Here is a tiny trained network, its code and every weight. The questions are about switching its units off for an input and a class, where a switched-off unit gives its printed mean instead of its output.

import numpy as np


def w(rows, s, z=0):
    codes = np.array(rows[::2]) - 128.0
    scale = np.full(codes.shape[1], s)
    scale[-1] = z or s
    return codes * scale


def norm(h):
    return h / np.sqrt((h * h).mean(-1, keepdims=True) + 1e-5)


def f(y):
    return np.maximum(y, 0)


def log_softmax(a):
    a = a - a.max(-1, keepdims=True)
    return a - np.log(np.exp(a).sum(-1, keepdims=True))


def net(x, mask):
    res = np.array(x, float).reshape(1, 8) / 4 @ E
    u = 0
    for l in range(3):
        y = f(norm(res) @ A[l][:, :-1].T + A[l][:, -1])
        res = res + np.where(mask[u : u + 13], y, B[l][:, -1]) @ B[l][:, :-1]
        u += 13
    return log_softmax(norm(res)[-1] @ U[:, :-1].T + U[:, -1])


A, B = {}, {}
E = w([
[180,19,71,178,136],'x0',
[129,129,128,127,128],'x1',
[128,128,127,130,128],'x2',
[125,128,127,128,126],'x3',
[143,123,174,112,12],'x4',
[129,129,128,127,128],'x5',
[94,62,241,161,160],'x6',
[126,127,127,128,128],'x7',
],0.011)
A[0] = w([
[106,180,99,137,141,56],'0.n0',
[150,91,87,127,77,1],'0.n1',
[140,48,72,153,112,149],'0.n2',
[149,151,101,139,71,108],'0.n3',
[121,166,46,152,156,79],'0.n4',
[148,126,104,73,34,104],'0.n5',
[113,155,178,157,168,45],'0.n6',
[118,100,156,153,116,69],'0.n7',
[190,115,1,127,106,64],'0.n8',
[120,89,106,137,164,71],'0.n9',
[130,179,127,86,140,93],'0.n10',
[127,177,50,114,164,125],'0.n11',
[86,133,91,156,203,191],'0.n12',
],0.015,0.011)
B[0] = w([
[167,117,80,118,78,145],'0.n0',
[198,172,86,250,125,149],'0.n1',
[161,93,130,159,176,254],'0.n2',
[115,179,135,148,175,185],'0.n3',
[139,80,48,119,97,183],'0.n4',
[146,191,156,189,194,226],'0.n5',
[63,153,136,55,142,147],'0.n6',
[93,118,121,99,124,144],'0.n7',
[33,146,57,124,254,242],'0.n8',
[175,142,172,95,112,151],'0.n9',
[163,124,107,90,63,167],'0.n10',
[148,59,100,110,77,215],'0.n11',
[135,119,177,68,196,237],'0.n12',
],0.013,0.0084)
A[1] = w([
[163,166,70,160,49,110],'1.n0',
[132,163,15,170,105,110],'1.n1',
[177,47,152,180,59,133],'1.n2',
[88,177,53,142,132,100],'1.n3',
[188,94,75,66,75,103],'1.n4',
[185,166,58,96,167,172],'1.n5',
[143,85,89,250,93,115],'1.n6',
[148,66,43,72,85,64],'1.n7',
[152,191,58,179,81,91],'1.n8',
[154,99,46,80,140,151],'1.n9',
[53,133,179,143,25,3],'1.n10',
[107,165,149,96,174,147],'1.n11',
[193,104,130,156,145,173],'1.n12',
],0.014,0.0061)
B[1] = w([
[142,205,90,72,144,156],'1.n0',
[191,99,254,177,180,204],'1.n1',
[4,160,46,40,125,169],'1.n2',
[207,78,234,85,92,187],'1.n3',
[60,159,119,181,42,172],'1.n4',
[61,187,138,180,85,254],'1.n5',
[64,226,112,244,75,179],'1.n6',
[53,66,102,195,110,180],'1.n7',
[175,201,122,116,253,174],'1.n8',
[72,171,182,147,70,226],'1.n9',
[242,162,239,218,166,164],'1.n10',
[102,85,76,52,83,214],'1.n11',
[117,86,157,162,106,201],'1.n12',
],0.0097,0.0083)
A[2] = w([
[131,147,200,169,186,185],'2.n0',
[41,92,98,138,132,106],'2.n1',
[205,189,97,206,67,119],'2.n2',
[87,42,90,104,89,69],'2.n3',
[66,118,169,187,6,156],'2.n4',
[71,141,173,146,157,60],'2.n5',
[199,72,129,173,171,146],'2.n6',
[229,79,198,143,132,134],'2.n7',
[124,217,198,144,111,160],'2.n8',
[107,181,80,117,152,3],'2.n9',
[166,165,82,154,106,232],'2.n10',
[117,162,154,221,176,156],'2.n11',
[126,78,113,209,27,11],'2.n12',
],0.013,0.0032)
B[2] = w([
[183,139,109,129,40,254],'2.n0',
[116,145,75,60,118,206],'2.n1',
[56,111,112,103,205,189],'2.n2',
[157,165,145,212,140,176],'2.n3',
[107,146,62,163,12,215],'2.n4',
[146,174,106,125,87,191],'2.n5',
[103,80,167,191,113,180],'2.n6',
[226,59,167,182,71,170],'2.n7',
[173,60,41,101,171,247],'2.n8',
[169,94,124,152,59,147],'2.n9',
[84,144,226,203,161,171],'2.n10',
[113,129,172,56,95,251],'2.n11',
[73,205,83,98,51,161],'2.n12',
],0.011,0.0093)
U = w([
[49,145,69,138,27,255],'0',
[207,239,133,83,156,105],'1',
[49,57,37,137,236,57],'2',
[118,184,134,252,208,127],'3',
[80,118,166,2,148,181],'4',
[228,111,144,107,20,46],'5',
[172,1,197,151,168,90],'6',
],0.024,0.0038)

Each question gives the input, the list of numbers given to net, and the class t.
The units are the neurons (one row each of A and B). Each row of codes is followed by its name. A weight is (code - 128) times the scale printed after its matrix; where a second scale follows, it is the last column's (A, B and U).
mask holds one flag per neuron, layer by layer. A switched-off neuron (its flag False) gives its mean, the last column of its row in B, instead of its output. The means were averaged over made-up inputs and are rounded, as every weight is.
A unit's drop is (log p(t) with every unit on - log p(t) with that unit switched off) / (log p(t) with every unit on - log p(t) with every unit switched off).
The circuit of an input: a set's keep is (log p(t) with only the set's units on - log p(t) with every unit switched off) / (log p(t) with every unit on - log p(t) with every unit switched off). Starting from the 12 units with the biggest drops (on a tie, the unit counted first), units are removed one at a time, each time the one whose removal leaves the highest keep (on an exact tie, the one counted first), for as long as the keep stays at least 0.8.
units of the circuit, in order: the units of the circuit, biggest drop first
unit that matters most: the unit with the biggest drop
top k neurons: the k neurons with the biggest drops, biggest first
top k neurons in layer l: the k neurons of layer l with the biggest drops, biggest first
drop of u: that unit's drop, to one decimal
input [1,-5,4,3,6,6,-5,-6], class 3: units of the circuit, in order : (0.n5)
input [0,-5,2,8,1,-4,8,6], class 5: top 3 neurons : (0.n8, 0.n2, 1.n5)
input [3,-6,-2,-5,1,3,8,-1], class 0: top 4 neurons : (0.n8, 0.n12, 1.n2, 1.n1)
input [-5,5,3,5,0,0,4,-6], class 4: top 2 neurons in layer 1 : (1.n5, 1.n11)
input [-7,8,7,1,2,8,4,-6], class 5: top 2 neurons : (0.n8, 1.n10)
input [-7,8,-8,-8,1,-6,6,-3], class 5: top 2 neurons : (0.n8, 0.n12)
input [-5,-8,-2,8,2,7,8,-8], class 5: top 2 neurons : (0.n8, 1.n10)
input [1,5,-6,3,0,6,4,-5], class 6: top 3 neurons : (1.n5, 0.n8, 0.n11)
input [5,-4,-2,-1,1,8,2,-8], class 0: top 3 neurons : (0.n12, 1.n2, 1.n6)
input [1,1,2,-7,4,-8,8,4], class 0: top 3 neurons in layer 1 : (1.n2, 1.n1, 1.n3)
input [7,2,8,0,0,-6,1,3], class 6: top 2 neurons : (0.n2, 0.n11)
input [-7,2,-8,-7,0,0,3,1], class 4: top 3 neurons : (0.n6, 0.n11, 1.n11)
input [-1,-2,7,7,1,-3,1,5], class 5: top 3 neurons : (0.n8, 0.n12, 0.n2)
input [-2,6,2,5,6,4,2,3], class 5: units of the circuit, in order : (0.n8)
input [1,-2,3,-7,-1,-7,5,-4], class 6: top 2 neurons : (0.n8, 1.n5)
input [5,-2,3,-2,0,0,-7,1], class 2: top 2 neurons in layer 0 : (0.n8, 0.n11)
input [2,-4,-7,-5,7,-5,8,-7], class 0: top 2 neurons : (1.n2, 0.n12)
input [0,-3,5,3,-6,-8,6,-2], class 4: top 2 neurons in layer 0 : (0.n6, 0.n2)
input [-5,-6,4,6,0,8,3,4], class 4: top 3 neurons in layer 1 : (1.n5, 1.n11, 1.n1)
input [-3,4,-4,-8,3,8,-8,3], class 1: unit that matters most : 0.n5
input [-5,6,2,3,5,-5,3,-3], class 5: drop of 0.n8 : 0.1
input [0,2,-1,-1,1,-5,3,-7], class 5: drop of 1.n10 : 0.8
input [-3,-7,-6,-5,0,6,4,7], class 4: drop of 1.n5 : 0.3
